Below are the code and all the weights of a small trained network. Each question names an input and a target symbol and asks about switching units off, where a switched-off unit gives its printed mean instead of its output.

import numpy as np


def w(rows, s, z=0):
    codes = np.array(rows[::2]) - 128.0
    scale = np.full(codes.shape[1], s)
    scale[-1] = z or s
    return codes * scale


def f(y):
    return np.maximum(y, 0)


def softmax(a):
    e = np.exp(a - a.max(-1, keepdims=True))
    return e / e.sum(-1, keepdims=True)


def log_softmax(a):
    a = a - a.max(-1, keepdims=True)
    return a - np.log(np.exp(a).sum(-1, keepdims=True))


def net(x, mask):
    ids = ['βγδεηθμπστφω'.index(c) for c in x.split()]
    T = len(ids)
    res = E[ids] + P[:T]
    u = 0
    for l in range(2):
        r = res
        for j in range(2):
            rows = slice(3 * j, 3 * j + 3)
            q, k, v = (r @ M[l][rows].T for M in (Q, K, V))
            z = softmax(np.where(np.tri(T) > 0, q @ k.T / 3**0.5, -1e9)) @ v
            o = O[l][rows]
            res = res + np.where(mask[u + j], z, o[:, -1]) @ o[:, :-1]
        u += 2
        y = f(res @ A[l][:, :-1].T + A[l][:, -1])
        res = res + np.where(mask[u : u + 4], y, B[l][:, -1]) @ B[l][:, :-1]
        u += 4
    return log_softmax(res[-1] @ U[:, :-1].T + U[:, -1])


Q, K, V, O, A, B = {}, {}, {}, {}, {}, {}
E = w([
[140,186,248,182],'β',
[213,140,93,134],'γ',
[108,120,163,214],'δ',
[197,225,163,142],'ε',
[53,218,163,153],'η',
[111,162,96,250],'θ',
[62,103,134,160],'μ',
[236,135,159,74],'π',
[47,104,150,141],'σ',
[144,88,110,117],'τ',
[194,138,166,203],'φ',
[137,193,138,93],'ω',
],0.021)
P = w([
[108,207,74,143],'0',
[115,159,61,142],'1',
[114,126,68,124],'2',
[114,102,68,120],'3',
[120,76,71,103],'4',
[127,43,94,98],'5',
[142,14,120,86],'6',
[143,3,145,67],'7',
],0.0058)
Q[0] = w([
[125,127,75,215],'0.h0',
[162,234,102,174],'0.h0',
[156,21,250,187],'0.h0',
[107,238,107,24],'0.h1',
[242,181,133,135],'0.h1',
[206,51,32,182],'0.h1',
],0.016)
K[0] = w([
[90,73,91,164],'0.h0',
[187,150,75,239],'0.h0',
[146,32,252,125],'0.h0',
[96,252,98,90],'0.h1',
[187,144,93,148],'0.h1',
[144,63,72,155],'0.h1',
],0.021)
V[0] = w([
[150,203,77,171],'0.h0',
[110,45,113,114],'0.h0',
[193,255,144,86],'0.h0',
[199,139,183,183],'0.h1',
[137,177,184,78],'0.h1',
[107,82,189,174],'0.h1',
],0.0091)
O[0] = w([
[179,129,244,48,254],'0.h0',
[99,175,71,182,74],'0.h0',
[175,2,193,143,83],'0.h0',
[233,97,93,160,162],'0.h1',
[183,133,233,138,85],'0.h1',
[132,76,134,74,167],'0.h1',
],0.0073,0.0079)
A[0] = w([
[202,163,54,57,53],'0.n0',
[104,4,172,194,38],'0.n1',
[210,63,52,58,4],'0.n2',
[57,71,2,1,140],'0.n3',
],0.0073,0.003)
B[0] = w([
[102,133,192,14,158],'0.n0',
[76,157,91,191,174],'0.n1',
[28,238,9,32,184],'0.n2',
[203,2,156,95,254],'0.n3',
],0.0078,0.0048)
Q[1] = w([
[173,189,62,156],'1.h0',
[116,248,132,159],'1.h0',
[144,194,170,103],'1.h0',
[127,191,105,114],'1.h1',
[97,208,59,233],'1.h1',
[105,185,93,140],'1.h1',
],0.014)
K[1] = w([
[135,173,101,158],'1.h0',
[98,253,122,122],'1.h0',
[144,203,160,113],'1.h0',
[123,136,80,131],'1.h1',
[67,148,123,69],'1.h1',
[133,141,119,144],'1.h1',
],0.018)
V[1] = w([
[145,144,174,156],'1.h0',
[138,2,158,213],'1.h0',
[50,151,147,114],'1.h0',
[152,75,147,139],'1.h1',
[130,26,121,32],'1.h1',
[88,120,181,145],'1.h1',
],0.0057)
O[1] = w([
[85,124,152,187,233],'1.h0',
[111,238,133,164,58],'1.h0',
[157,103,134,195,220],'1.h0',
[150,132,178,133,210],'1.h1',
[121,105,78,2,38],'1.h1',
[125,104,142,176,249],'1.h1',
],0.0059,0.0013)
A[1] = w([
[233,178,88,131,41],'1.n0',
[36,163,173,172,159],'1.n1',
[147,186,4,183,38],'1.n2',
[245,90,40,180,4],'1.n3',
],0.013,0.0038)
B[1] = w([
[80,238,111,189,206],'1.n0',
[53,67,139,115,254],'1.n1',
[64,152,253,210,212],'1.n2',
[208,51,35,51,214],'1.n3',
],0.014,0.0075)
U = w([
[55,119,166,72,91],'β',
[162,80,184,174,47],'γ',
[48,157,103,218,167],'δ',
[8,92,27,125,136],'ε',
[66,184,98,54,207],'η',
[152,123,75,166,184],'θ',
[147,54,114,81,195],'μ',
[167,105,173,80,254],'π',
[127,177,168,132,73],'σ',
[136,41,111,173,153],'τ',
[71,141,110,130,46],'φ',
[115,105,128,135,110],'ω',
],0.012,0.0065)

Each question gives the input, a string of symbols that net reads in full, and the target symbol t.
The units are the heads (3 rows each of Q, K, V and O) and the neurons (one row each of A and B). Each row of codes is followed by its name. A weight is (code - 128) times the scale printed after its matrix; where a second scale follows, it is the last column's (O, A, B and U).
mask holds one flag per unit, layer by layer, with each layer's heads first. A switched-off unit (its flag False) gives its mean, the last column of its rows in O or B, instead of its output. The means were averaged over made-up inputs and are rounded, as every weight is.
A unit's drop is (log p(t) with every unit on - log p(t) with that unit switched off) / (log p(t) with every unit on - log p(t) with every unit switched off).
The circuit of an input: a set's keep is (log p(t) with only the set's units on - log p(t) with every unit switched off) / (log p(t) with every unit on - log p(t) with every unit switched off). Starting from all 12 units, units are removed one at a time, each time the one whose removal leaves the highest keep (on an exact tie, the one counted first), for as long as the keep stays at least 0.8.
units of the circuit, in order: the units of the circuit, biggest drop first
k most important neurons: the k neurons with the biggest drops, biggest first
k most important neurons of layer l: the k neurons of layer l with the biggest drops, biggest first
which heads matter: for each layer, one digit per head in row order, 1 if its drop is at least 0.15 and else 0, layers parted by /
drop of u: that unit's drop, to one decimal
input π β φ θ ω ε φ, target δ: 4 most important neurons => (1.n0, 1.n2, 0.n2, 0.n1)
input φ β ω θ η θ, target τ: units of the circuit, in order => (1.n0)
input γ θ η η, target β: units of the circuit, in order => (1.n1, 0.h0, 0.h1)
input θ θ φ σ φ β θ, target θ: 2 most important neurons => (1.n3, 1.n1)
input θ θ η η θ, target τ: units of the circuit, in order => (1.n0, 1.n3)
input η θ η θ ε, target σ: units of the circuit, in order => (1.n0, 0.h1, 0.h0, 0.n0)
input φ σ ω, target π: units of the circuit, in order => (0.h0, 1.n1)
input η θ μ η μ δ, target δ: units of the circuit, in order => (1.n2, 0.h0)
input θ θ μ γ ε, target σ: 3 most important neurons of layer 1 => (1.n0, 1.n3, 1.n1)
input η η φ, target θ: units of the circuit, in order => (1.n3, 1.n0, 0.h1)
input θ γ θ, target μ: which heads matter => 10 / 10
input θ θ θ γ η, target β: units of the circuit, in order => (0.h1, 1.n1, 0.h0)
input η γ θ μ ε θ η β, target γ: 3 most important neurons => (1.n0, 1.n3, 0.n1)
input ω θ θ φ π, target η: 2 most important neurons => (0.n2, 0.n0)
input β σ μ ε φ ε γ, target η: most important neuron => (0.n2)
input π θ θ ε η θ θ δ, target δ: drop of 1.n2 => 1.1
input η θ π θ φ θ, target θ: drop of 1.h1 => -0.1
input θ τ θ θ τ θ γ π, target η: drop of 0.n2 => 0.3
